Each row is followed by its class number.
[  14  -56 -234    7  -82   55  -85 -341 -281  -60  268  271  431  183
 -231 -238 -238   40 -336 -223 -299  174   84 -217  -39 -336 -617 -140
 -610  134  171  158  266  232 -200  307  101]  6
[-305 -194 -373  122   60  -15  274  -95  -83  245  220   84   92  432
  274 -166  -12  -83 -325   76 -357 -207  158  287   48   13 -313  -90
 -296  208 -389 -171  413 -220 -289  -68  266]  8
[-282 -381 -128   44 -253 -164  334 -200 -211  -22   38 -115  312  722
  277 -417  -68 -173 -392 -113 -212 -155  267   35  219  145 -365   48
 -591  124 -147  -55  352   43 -351 -181  284]  5
[   5  -94 -301    4 -103 -186  134  351  -48  -18  234  366  128  180
  294 -252    7  131  -52 -195 -299 -194 -292  480    2  440 -515 -656
 -368  198  -76  -98   77 -157 -220 -546  323]  9
[-124 -235 -300  215   58  211  -47  200    9 -138 -456  176 -197  356
  142  -93  -67 -186 -770  -63 -430 -329   44   17  129  100  140 -480
   56  -81  -58  261 -281 -104 -218 -237   -6]  5
[  67  -49 -265   38  107  293  -44  -81 -109  -70 -539  302   81   88
  112   54  -44 -276 -494 -165 -395 -534 -231   68   74 -262 -320 -753
  290 -100   21  284 -259  297 -264   92   -2]  12
[-221 -283 -751  -54 -365  223  150  238 -198 -170  130  433 -174  467
 -146 -179  -76 -265 -874  145 -250 -133 -101  394 -357  505 -445 -179
 -561  386  -14  170  317   -7  -99 -224  422]  4
[  28 -342  290   -7 -130 -187  180   74 -185  -47 -373   35 -109 -259
   50   41 -241 -137 -240 -149  -97 -515 -177  444   77  514  -23 -462
   95    5  -29  193 -381  185 -225  -46   81]  3
[-303  188  -99 -160 -228  -85  146 -296   -7  239 -121   69  261  238
  132   23  170 -228    6  -73 -435  -45  275   71   51 -181 -392  134
   62  318 -113   83  246  181  -85  -46   91]  3
[  85 -469  268   39  -70  339  211 -297  181   -4 -568  121 -171  140
  211  -38  -58 -576 -488   78 -302 -143  123  430  240 -118 -342 -170
  110  170   32  633  -77  216  -42  330  289]  1
[-157 -348   24  166 -257 -106   93  283  106 -116  -73  205 -139  231
  -68   80  133 -215 -324 -252 -138 -361  384  299 -103  321 -548 -191
 -230  278  -38  334  -68  155 -265 -156  468]  11
[  38  -68   83   13 -100   32   57   -5  126  -94 -380 -112 -416  -83
  232  -23  -62 -273 -259  -55 -420 -282  154  166   20  425 -236 -721
 -117  149   72   66 -551  186 -160 -197  202]  9
[-241 -420   69  302  142  -71  172  -29    2  -33 -497  115   34  189
  -70   55   -4 -161   59  -24 -182 -296 -343  175  330  205  119 -234
  224 -198   49  297 -419 -208 -245 -157  237]  11
[ -84  -77  -98    1  -65 -391  200   13   24    6 -527  192  -93  464
  292   80 -250 -470 -209 -101 -162 -376 -268   70  461  228   92 -658
 -365 -157 -329   81 -436 -168  -15 -387  144]  4
[-153  172 -242 -324 -240   64  -73 -166 -297 -221  -35  434  251  174
 -333 -270  -92   26 -457 -204 -800  -36  114   23 -175  -12 -549 -433
 -540   99  -32  160  -47  449 -314 -102  422]  8
[ -26 -112   25  193  241  175  131 -129 -340   -9 -168  240  197  197
  -96 -255 -128  -46  -49 -115 -467 -363 -132  340  236  -51    7 -307
 -177 -271   65  187 -406   77 -163  152   89]  1
[  12  -88  -21   -7  238   -7 -227 -334  115 -232 -492  -68  -39  -56
 -444  160 -210   81 -143 -117 -177  -86  -11  -85   93 -282  -32 -711
  251 -255  382  529 -467  337 -214 -131  110]  5
[-194  143  305   35   58  -27  171 -234 -245   13 -513  136  314   63
  -17 -316 -243 -234 -236  -76 -566  -68   74  205  374  -31  108 -202
  -65 -345  161  355 -532  205 -123  253 -114]  8
[   8 -163  -90  266  242  235  131 -184  -88  -85 -402  240  -51 -116
  284  228  -31 -315 -321  146 -188 -428 -367  198  221   71 -311 -583
 -141 -424  -55  152 -592  173 -388 -213  256]  0
[ -47 -107  131   82    4  164  -29 -355 -126 -188 -726  191   -7  243
 -192   96 -123 -421   94 -166  -77 -386 -202  234  451   90 -207 -691
  -59 -273 -111  463 -436  395 -321   -4  181]  4
[-145 -450 -284 -181 -169 -184  -38 -200  -96  -42  422 -208  244  298
 -325 -361 -210  345 -294  -60 -174  -73  -59  238 -101  171 -495 -181
 -148  563 -141   85  351  169 -277   64  519]  0
[  10  -53 -141   59   24   27   69 -229  234  -65 -562  139  -76  218
  -22  241 -116 -197 -330   42 -553 -454 -132  -95  145 -110 -225 -809
  127 -157  -56  271 -638   84 -163 -116  208]  6
[-162 -237 -276   -6 -147 -155   76  304 -100  -86 -110  469  153  432
 -307  129 -413  169 -187  -44   84 -367   37  485   61  561   93 -207
 -435   89  -24  401  -92  190  -57 -251  135]  8
[-112 -246  216  -41  122 -422  271 -379   27   20 -449 -212   59  389
  306  -92 -134 -564 -134 -170  -11 -108  -69  137  573   -9 -157 -499
 -114 -172   25  469 -438  -93  -36   38  -45]  2
[-152 -121  321  137  173  142  -28 -236   10    9 -534  131 -208   -7
  -64  259 -188 -208 -556  -80 -501 -188  -39   -7  190  184  219 -383
   16 -185   58  518 -426  356    6   89  -14]  3
[-101 -253  -48 -177 -129 -144  308  130   15   45 -256  -51 -165  654
  469 -229  274 -143 -316 -127 -100 -126  268  168   50  212 -294  101
 -406  304 -217  129  427 -153 -209 -357  303]  12
[  19 -367   76   58   64 -359  215 -399  220  -44 -778  -88 -414  340
 -119  234 -154 -413 -173  -41 -144 -429   97   59  261    0  -97 -510
 -157 -181  -66  496 -354 -213 -137 -157  354]  4
[  55 -421  -30   82  118  -25  184    2  113 -107 -435  -61 -343  353
  234  -84  180 -349  101  -70  -95 -307   13  258  256  293 -157 -322
   -6  -16 -314  251 -370   27  -18 -315  332]  2
[ 100 -170 -254  -80  -66   -1  218 -129 -164  135  168  114  247  217
   25 -250 -190   35  -59 -118  188 -149  224  127   24 -229 -496   15
 -375  242  228   61   97  401    7  169   35]  12
[ -46   65  304 -125  158   26  180 -233  -79   50 -186  128  280  -20
  -61   36 -171 -357  181 -166 -181 -124 -224  228  301 -159   54 -420
   46 -337  365   69 -480  180 -241  143 -224]  10
[ 186 -321 -538 -320 -128  -22  170  181   71   31  246  286  188  208
 -200 -421   35  279 -228   -4 -504   92   72 -128 -184 -215 -436  154
 -147  530 -133 -264  549 -335 -144  -95  429]  11
[-154  -85 -324 -158 -205 -235  -40  109 -304 -181 -363   91   54  525
    8 -281  -95 -219 -752 -265 -310 -435  377  121   87 -126  -94 -341
 -166  265 -148  340  200  -82 -119  -86  165]  7
[ -44 -454   74  -21  211  -26   55 -590 -244   55 -106 -216  -97   25
   23 -203 -410  -72   12 -186 -184  235 -231 -193  188 -137   44 -234
 -406  -33  204  -29 -383   79 -158  385  -18]  9
[  15   80 -302 -203 -267 -215  196  398 -224  -97 -138  260  459  395
 -142 -296  114 -109 -304 -187  -11   86  336 -227  105 -266 -139  347
  -35   94   45   11  236 -310  144   53  -13]  9
[  93 -375  204  205  236  -72  228 -365  -83  133 -779  -44 -158  136
  160  285 -231 -174 -106 -206 -269 -405 -217  214  181 -142 -255 -644
   -4   48  174  523 -396  144 -338   11  124]  6
[ -62  241 -236 -298 -234 -443  -61   37 -137  -63   34  197   63  205
 -245 -410   -2  -33  -51 -290 -348   -7  372  113  267  439 -198 -166
 -470  253 -429   -5  226 -241 -104 -490  219]  4
[ 214 -522  -71 -176   88 -196  191 -270   65  -74 -370   88  -78   80
 -108  154 -246 -192 -110 -174 -469 -337 -359  337  156  217 -303 -763
  -11  -15 -259  237 -708   13 -284 -103  360]  0
[-129 -285    7  -64   61  118  -13 -124  136   46 -310 -196 -178  131
 -124  196  -39 -159 -404 -206 -556 -149  -51  212 -152 -265 -258 -576
  471  331  316  458 -326  267 -152  169  296]  9
[-173  140 -129 -248 -186 -188   34 -175 -184  -88  -12  305  168  413
   62 -284 -140  -18 -237  -69 -162 -169  106  -64  253  233 -300 -412
 -806   51 -264  -49  -52  194  -89   13   77]  3
[-189  301 -275 -325 -257  -78  -36  131   66  -29 -172  268 -182  378
  -19 -137  252 -133 -318 -243 -385  -29  561   27   63  111 -324 -196
 -249  422 -194  160  -64   11   41 -288  176]  9
[ -32  -48 -615 -419 -122    3   22   28 -344  -45   22  490   63  162
  -67 -317   75  201 -206 -273 -371 -105 -127  260   -3   97 -553 -426
 -325  501 -216    6   71 -192 -346 -226  285]  12
[-102 -281 -172 -183 -255 -238  280 -196  -86   77  125   66  259  249
 -254  -37 -416   72 -486   54 -354  113   64  116   24  215 -294 -192
 -460   54 -141  238  295  193  -79 -212  328]  3
[-122 -294  278  311  226   89   18 -307   64  -87 -508 -130 -434   68
   56  -85  -21  115   47  -72 -244 -288  -63  208  211  -78  -28 -638
  133 -217  -24  334 -800   -1 -181  230  230]  7
[-352   52  -90  201 -262   11 -113  -97 -360  119 -203  -51  120    7
 -154 -142 -156 -140 -388  175 -486 -183  178 -102   61  192   39  392
 -449  513  105  173  451  106  -60   -1  522]  12
[ -80 -311  391  225 -137  180  141 -118   34  -36 -494  -68  110   65
  136   97 -164 -489 -284  -58  -90 -323 -348  114  274   30  -37 -262
  328 -262  105  220 -150  169 -374  182   34]  4
[ -77 -355   -2  166  257  390  156 -231   14 -135 -185  160  287  362
 -303   76   30 -261 -140   16 -216 -135 -173 -137  276 -205  -86 -203
  125 -653    8  168 -301  222 -270  212  102]  10
[-203 -126 -365 -110  -93 -261  179  128 -310   28  256   -2  -41  456
  139 -218   95   92 -460 -219 -133 -241  223  190 -143  256 -372 -157
 -482  474 -165 -103  273 -359 -324 -171  138]  6
[  80   83 -434 -310 -219 -338  228  -29 -281  139  295   50  328  159
   24 -295  -77  309 -250  -64 -267 -184  -24 -253 -220 -120 -617   82
 -681  -66  -95 -289 -221  145 -248  -64  117]  6
[  42 -265  432  219  -67 -155  178 -141 -129   14 -319  -77  173 -193
    0   -3  -63 -574 -221 -100 -171   35 -296 -136  271 -142   18    6
   73 -305  274  291 -294 -173  -52  116   42]  11
[-241 -295  127 -101  -40  -77   51 -319  -84  120 -443  -21 -291  135
   81  216 -101 -249 -267 -190   77  -84 -580  -58   10 -275  -82 -408
   94  133   60  335 -514  290  -28  277   31]  11
[-264   55  168  244 -169  -55   37 -201  -42   80 -371  -87   31  -67
  247  186 -494 -476  -22   67  -88 -226 -155  384  398  299  -56 -711
 -125  -72  -69  326 -416  481 -128 -104   68]  2
[ 106 -245  171  -19  188  154  188 -295 -163   19 -302  133  -80   38
  138 -127 -176 -267  -61  -88  -87 -173 -151  199  355  -97   74 -270
 -308 -157   99   66 -404  138 -134   62  -26]  5
[-195  -48  298  141   58   66  314 -114  -25  169 -389  187 -117  276
   -9   71    3 -357  -51  -50  -93  -86 -122  242  434  250   -7 -326
 -265 -436 -209  304 -651  237  -54  -42  -47]  3
[-108  288   28 -152 -406 -354   21   93 -234  -11 -193 -166   32 -247
  -53 -488 -223   91 -694  156 -692 -153  408   34 -107  207 -232 -127
 -368  341   50  126   98  -39 -139   28  337]  11
[  14 -181 -588   22  -91 -349  103  348 -249  -38  -78  124  215  192
  -51 -577  -74  100 -379 -214 -337 -314  406  -18  144  298 -333  -23
 -156  323 -255   -3  382 -202 -214 -516  243]  2
[-114   26  427  180   66  157   74  -70  120   74 -396   -6  145   72
   -5   44 -105 -385 -144   37 -321  -50 -118  183  327   68  -83 -289
   -2 -273  -32  321 -334  496 -106  165  185]  1
[-103   75 -732 -180   42 -248   -2   71 -224 -155 -140  602  250  150
  -29 -249   16  -83 -197 -238 -187 -325  195  123  105  -97 -188 -222
   51  172 -308 -134  150 -171   58 -201   75]  7
[-268  -95 -312  -26 -169   78 -137    6 -155 -288  166  319 -167 -154
 -269   33  118   48  157   36  303  -75  156  684 -310  648 -297  195
  -71  457   79  227  238  288   98  -88  380]  4
[  80 -253 -366 -363  -42 -488   92 -221 -218 -120  -32  -49  504  259
 -403 -621 -328  368 -719   47  -67 -425  327 -368  349  199 -386  -16
 -455  230    7   55  351 -165 -272  188  182]  1
[-374  -60  -86  -20 -394  191  234  262 -227  -70  -65  159  -88  436
  196  -39 -141 -341 -236  148 -178  372 -162  616  -33  562  218   -7
 -422  -38 -394  129    1  -94  -96 -229  122]  6
[-301  -11 -121  -80 -281 -362  408  -28  -49   40  -42  -31   16  311
  163 -433    9   25  196 -101 -216 -100  637  201  341  246 -191  -86
 -259  170 -361 -366   63 -451 -295 -420  317]  9
[-160  -66 -129 -388 -343 -197  221 -135 -143   12  347 -255  149  514
  153 -364  -53   85 -181   14  172   55  426  210  184  243 -249   80
 -501  351 -321 -152  472 -153 -182  -17   51]  7
[ 106 -249   30   15  101   -3  165 -214 -284   -9 -441  114  122  261
  208 -100 -275 -634 -281 -228 -157 -177 -158  -50  596  -54  150 -488
 -220   25   35  167 -292  -12   47  -46  -58]  12
[-315   82 -289   55 -346  -30   65  194 -157  -29  152  116  131  472
  -88 -335  -60  118 -726   65 -467 -227  189  219   75  288 -226 -212
 -314  173 -346   90  592 -342 -318 -259  363]  4
[-217  -36 -164  107 -254  -15  247  240 -225  -21  145  360   31  292
   51 -448   76  -31 -451 -137 -626 -396  265  396  163  202 -336 -241
 -334  371  -51  120  124 -395 -189 -364  449]  2
[ 176 -334 -134 -136  -71 -101   37  229 -185 -139 -444   54  -15  -79
  -93 -465 -167  -60 -755  -88 -440 -642   -6  -31  106   83 -111 -441
  170  157   -9   69  -47  -24 -306  -83  259]  10
[-333  -92 -125   79 -211 -127  382 -144 -152  252 -270  -32  -68  399
  265 -233  129 -181 -369   27 -236 -131  435  334  198  235 -583  -22
 -385  198 -555  174  451 -144 -489 -286  333]  8
[-260 -491  -66  -64 -205 -200  236  196 -255  -77   78  -64  167  393
   78 -328 -164 -170 -589 -179  -38 -284  225  531   44  558 -262   54
 -336  350 -181   82  395  184 -451 -234  378]  0
[-267 -384  129   97  -20 -214  279 -223  198  142 -502   32 -111 -168
  261  519 -244 -447 -113 -103  -80   -5 -417  514  158  189 -211 -595
  383 -112  103  441 -503   14 -232  -84  123]  9
[ 298  102 -189  -11  307  187   42 -190 -129 -247 -347  350  154  179
 -373 -237  -91   42 -146  -47 -161 -618 -126  -74  238 -353 -200 -814
  -98 -520  106   40 -490  166 -273  -55   19]  0
[ 419 -394  -36    2  127  277   -3 -466    6  -27 -269  238  240  147
 -270  -69 -350   -7   71 -142 -244 -205 -320  -96  317 -650  -28 -448
  113 -128  272  286 -320   98  -18  283  -95]  5
[-238 -486 -104  189 -345 -470  402  123 -198   53  -50    9  191  277
 -126  -73 -150 -177 -588 -196 -363 -103  183  -23  101  346 -412  239
 -424    0 -217  173   55 -128 -268 -357  621]  4
[-221    2  -30 -143 -122 -140  180  -68 -175    6  213 -221  -53  358
  284 -439  -91 -185 -413  -87   23  640  501 -224  109   61 -181  257
 -727  241  -47   -5  329   63   76  -36   -6]  2
[-106  199  141   42  140  -38  -54 -115  -23  -81 -521  129 -103 -236
  212  177  -23 -133    4 -116 -126 -565   13  276  266  125 -327 -899
   71  -98   22  203 -717  387 -376  -60   47]  11
[ -98 -127 -230 -460 -265 -125  266  145 -360  115   67  240  358  238
   73  -41 -162 -214 -330 -105 -343 -148 -226  312  -10  -98 -352 -113
 -431  444  170   18   -4  132 -233  -52  314]  10
[  32  -45 -231  252 -170  -48   -4  -35  -98  150  -43  102  100  135
 -256 -157  -72   -8 -358  -63 -727 -303  190 -194 -165 -308 -465  101
 -366   14 -202   67  307   84 -198   -3  558]  4
[-450 -108 -320 -131 -267 -147  -30  178 -350  -29  311  305  465  240
 -148 -231  -89   97 -647 -141 -305 -291  -88 -126  -35  302 -270   93
 -360  387   42 -118   36  246 -160  165  210]  3
[  32 -267  227  150  232   53  145 -300  117  -47 -514  -35   69 -154
  142  228 -294 -272 -142  132  -42 -110 -292  -93  265  -99   92 -252
   66 -438  329  200 -549  340  -44  137   31]  7
[-200 -156 -148 -194 -247  -59  156   75  -97  -24   68  183  275  442
  -54 -238  222 -156 -127 -102 -394   46  259  193  -32  -49 -353  333
 -174  321  -61  138  333 -117 -104   33  367]  10
[-383 -315 -240  -37  -74   -6  452  204 -175   75   58  201  169  272
  218 -348  -98  162 -640   70 -544   78  177  613 -108  189 -349  -67
  -87  372   33  148  321  -43 -215  -98  403]  3
[  43 -334 -628 -336 -405 -378    4   96  -59 -226  180    1  106  353
  -72 -524  -55  162 -580 -180 -311  -93  439 -506  -99 -156 -320  -87
  -33  511 -107 -191  175 -500  -49 -145  189]  10
[ 165   -2  304  -63  206  165  -71 -309  -37  -37 -384  335  214   56
  -62  271 -299 -260  -83 -185 -409 -290 -339   55  281 -264   85 -548
  -98 -259   49  280 -334  294  -87  337  -49]  1
[-180 -390  -25  120  239  -48  171 -349  -42  -26 -267 -129  -62  382
  135  416 -282  -72  -64   46  -34 -298 -234  248   92  326  -59 -532
 -426 -230   52  308 -293  227 -290  -33  211]  12
[  87 -378  200  245  -30 -127  146  -39  202  -53 -388 -100 -266  237
 -126 -267 -198  -33 -385 -204 -481 -134 -105 -227  210  340  -85 -565
  -78 -171  -97  128 -345 -170 -253 -155  162]  4
[-111 -351  271  141   82  132   55 -203   41  -30 -398 -262 -249 -200
 -295  -95 -358  133 -156   63 -353  -67   -5  327  165  378  -65 -539
   38 -166   30  335 -419  387 -368   54  396]  9
[-110  123  138   64   62  206  147 -226   48    0 -188  268 -152  251
  -38  -44 -110 -170    2 -152 -122 -110 -239  397   91   65 -156 -738
 -143 -223   68  170 -603  254 -176   60 -186]  0
[ -63 -231  188 -195  -10  179  159  -76   61  -49 -221  261 -141  424
   22   98  -21 -481  -63 -182    6 -138 -328  250  181  224  -16 -453
 -310 -152  -71  112 -437  214 -229   -2  -52]  8
